Below is a small trained network, with its code and all its weights. Each question gives an input and a target symbol and asks what happens when units are switched off, that is, made to give their printed mean instead of their output.

import numpy as np


def w(rows, s, z=0):
    codes = np.array(rows[::2]) - 128.0
    scale = np.full(codes.shape[1], s)
    scale[-1] = z or s
    return codes * scale


def f(y):
    return np.maximum(y, 0)


def softmax(a):
    e = np.exp(a - a.max(-1, keepdims=True))
    return e / e.sum(-1, keepdims=True)


def log_softmax(a):
    a = a - a.max(-1, keepdims=True)
    return a - np.log(np.exp(a).sum(-1, keepdims=True))


def net(x, mask):
    ids = ['βγζξπσψ'.index(c) for c in x.split()]
    T = len(ids)
    res = E[ids] + P[:T]
    u = 0
    for l in range(2):
        q, k, v = (res @ M[l].T for M in (Q, K, V))
        z = softmax(np.where(np.tri(T) > 0, q @ k.T / 2**0.5, -1e9)) @ v
        res = res + np.where(mask[u], z, O[l][:, -1]) @ O[l][:, :-1]
        u += 1
        y = f(res @ A[l][:, :-1].T + A[l][:, -1])
        res = res + np.where(mask[u : u + 8], y, B[l][:, -1]) @ B[l][:, :-1]
        u += 8
    return log_softmax(res[-1] @ U[:, :-1].T + U[:, -1])


Q, K, V, O, A, B = {}, {}, {}, {}, {}, {}
E = w([
[56,236,129,102],'β',
[154,179,77,160],'γ',
[232,138,166,156],'ζ',
[44,253,31,127],'ξ',
[215,150,46,194],'π',
[116,195,179,116],'σ',
[184,143,240,116],'ψ',
],0.0024)
P = w([
[93,59,135,132],'0',
[226,146,90,115],'1',
[118,116,126,147],'2',
[191,181,120,75],'3',
[120,126,127,170],'4',
[191,187,114,76],'5',
[119,136,130,190],'6',
[190,191,110,74],'7',
[116,144,130,212],'8',
[202,187,103,74],'9',
[115,161,130,233],'10',
[198,198,99,74],'11',
[117,179,137,254],'12',
[216,178,39,82],'13',
],0.0062)
Q[0] = w([
[19,14,154,190],'0.h0',
[80,89,131,255],'0.h0',
],0.036)
K[0] = w([
[184,102,71,3],'0.h0',
[87,47,126,42],'0.h0',
],0.032)
V[0] = w([
[146,126,252,121],'0.h0',
[13,159,182,104],'0.h0',
],0.023)
O[0] = w([
[141,199,255,162,2],'0.h0',
[37,155,206,8,199],'0.h0',
],0.013,0.0009)
A[0] = w([
[20,2,101,225,80],'0.n0',
[107,113,143,175,251],'0.n1',
[162,166,70,110,99],'0.n2',
[210,213,117,5,77],'0.n3',
[148,222,72,139,176],'0.n4',
[167,130,102,194,139],'0.n5',
[132,65,87,64,174],'0.n6',
[177,214,130,220,108],'0.n7',
],0.0091,0.0028)
B[0] = w([
[95,254,129,138,172],'0.n0',
[60,137,121,188,198],'0.n1',
[146,96,159,117,198],'0.n2',
[182,190,92,25,251],'0.n3',
[180,99,158,154,254],'0.n4',
[136,107,184,145,231],'0.n5',
[81,99,100,156,209],'0.n6',
[72,157,59,116,241],'0.n7',
],0.019,0.004)
Q[1] = w([
[2,112,84,100],'1.h0',
[18,161,129,195],'1.h0',
],0.02)
K[1] = w([
[6,84,127,43],'1.h0',
[57,111,207,144],'1.h0',
],0.018)
V[1] = w([
[132,154,3,153],'1.h0',
[77,69,82,58],'1.h0',
],0.016)
O[1] = w([
[162,84,3,106,253],'1.h0',
[63,43,116,65,246],'1.h0',
],0.011,0.0059)
A[1] = w([
[238,137,175,56,131],'1.n0',
[157,14,131,209,97],'1.n1',
[137,226,101,78,87],'1.n2',
[128,220,55,63,21],'1.n3',
[52,131,193,134,108],'1.n4',
[79,184,167,207,177],'1.n5',
[161,125,93,176,254],'1.n6',
[221,254,140,144,77],'1.n7',
],0.0098,0.0045)
B[1] = w([
[171,142,152,61,193],'1.n0',
[29,149,133,126,172],'1.n1',
[154,121,177,192,204],'1.n2',
[55,159,180,173,250],'1.n3',
[140,112,148,203,195],'1.n4',
[138,157,145,41,199],'1.n5',
[199,176,83,145,218],'1.n6',
[117,6,107,114,231],'1.n7',
],0.021,0.014)
U = w([
[102,230,179,109,162],'β',
[196,176,86,4,253],'γ',
[185,67,93,149,129],'ζ',
[71,92,95,82,103],'ξ',
[90,223,85,190,192],'π',
[166,58,164,56,25],'σ',
[68,87,170,244,4],'ψ',
],0.0034,0.0031)

Each question gives the input, a string of symbols that net reads in full, and the target symbol t.
The units are the heads (2 rows each of Q, K, V and O) and the neurons (one row each of A and B). Each row of codes is followed by its name. A weight is (code - 128) times the scale printed after its matrix; where a second scale follows, it is the last column's (O, A, B and U).
mask holds one flag per unit, layer by layer, with each layer's heads first. A switched-off unit (its flag False) gives its mean, the last column of its rows in O or B, instead of its output. The means were averaged over made-up inputs and are rounded, as every weight is.
A unit's drop is (log p(t) with every unit on - log p(t) with that unit switched off) / (log p(t) with every unit on - log p(t) with every unit switched off).
The circuit of an input: a set's keep is (log p(t) with only the set's units on - log p(t) with every unit switched off) / (log p(t) with every unit on - log p(t) with every unit switched off). Starting from the 12 units with the biggest drops (on a tie, the unit counted first), units are removed one at a time, each time the one whose removal leaves the highest keep (on an exact tie, the one counted first), for as long as the keep stays at least 0.8.
circuit, biggest first: the units of the circuit, biggest drop first
unit that matters most: the unit with the biggest drop
top k neurons: the k neurons with the biggest drops, biggest first
top k neurons in layer l: the k neurons of layer l with the biggest drops, biggest first
input γ σ ξ γ ζ σ β ξ π β π σ σ, target π: unit that matters most => 1.h0
input ψ β π π ψ σ β ζ, target β: top 3 neurons in layer 1 => 1.n3, 1.n7, 1.n0
input β ξ ζ ξ, target ζ: circuit, biggest first => 0.h0, 1.h0, 1.n7
input ψ σ β, target σ: circuit, biggest first => 1.n5, 1.h0, 0.h0, 1.n7
input π ψ σ π σ, target ζ: circuit, biggest first => 1.h0, 0.n0, 1.n7, 0.h0
input π β β β, target β: circuit, biggest first => 0.h0, 1.n3, 0.n3
input ζ ξ π, target γ: top 4 neurons => 0.n3, 1.n5, 0.n7, 1.n3
input ζ π σ π β ζ π ψ σ, target γ: top 2 neurons in layer 1 => 1.n5, 1.n3
input β π γ ξ ζ σ β ψ β σ, target β: top 3 neurons => 1.n3, 0.n3, 1.n7
input β σ β π σ ψ β ξ ψ ξ ζ ψ β β, target β: top 2 neurons => 1.n3, 0.n3
input β π ψ ξ ξ β, target ξ: top 2 neurons => 0.n3, 0.n6
input π ξ β ζ π π ξ ξ ξ ψ ξ, target ζ: top 3 neurons in layer 0 => 0.n0, 0.n3, 0.n5
input σ σ π π ψ ξ β ψ β ξ π ζ ξ, target β: circuit, biggest first => 1.n5, 0.h0, 1.h0
input β π π, target ψ: circuit, biggest first => 0.h0, 1.h0, 1.n4
input ψ β ζ γ β ξ ξ ζ ψ ξ ζ β, target ζ: top neuron => 0.n4
input π π ξ π ξ β, target ξ: circuit, biggest first => 0.h0, 1.h0, 0.n6
input π β π γ π β ψ, target ζ: top 2 neurons in layer 0 => 0.n0, 0.n5
input β ψ γ π ξ ψ π γ ζ π, target ζ: top 4 neurons => 0.n7, 0.n5, 0.n4, 1.n7
input β π ψ β β ζ ξ ζ γ ζ β ξ, target β: top 2 neurons => 0.n3, 1.n3
input σ ξ ζ ψ σ ζ ψ ζ, target ψ: top 2 neurons => 0.n7, 1.n3
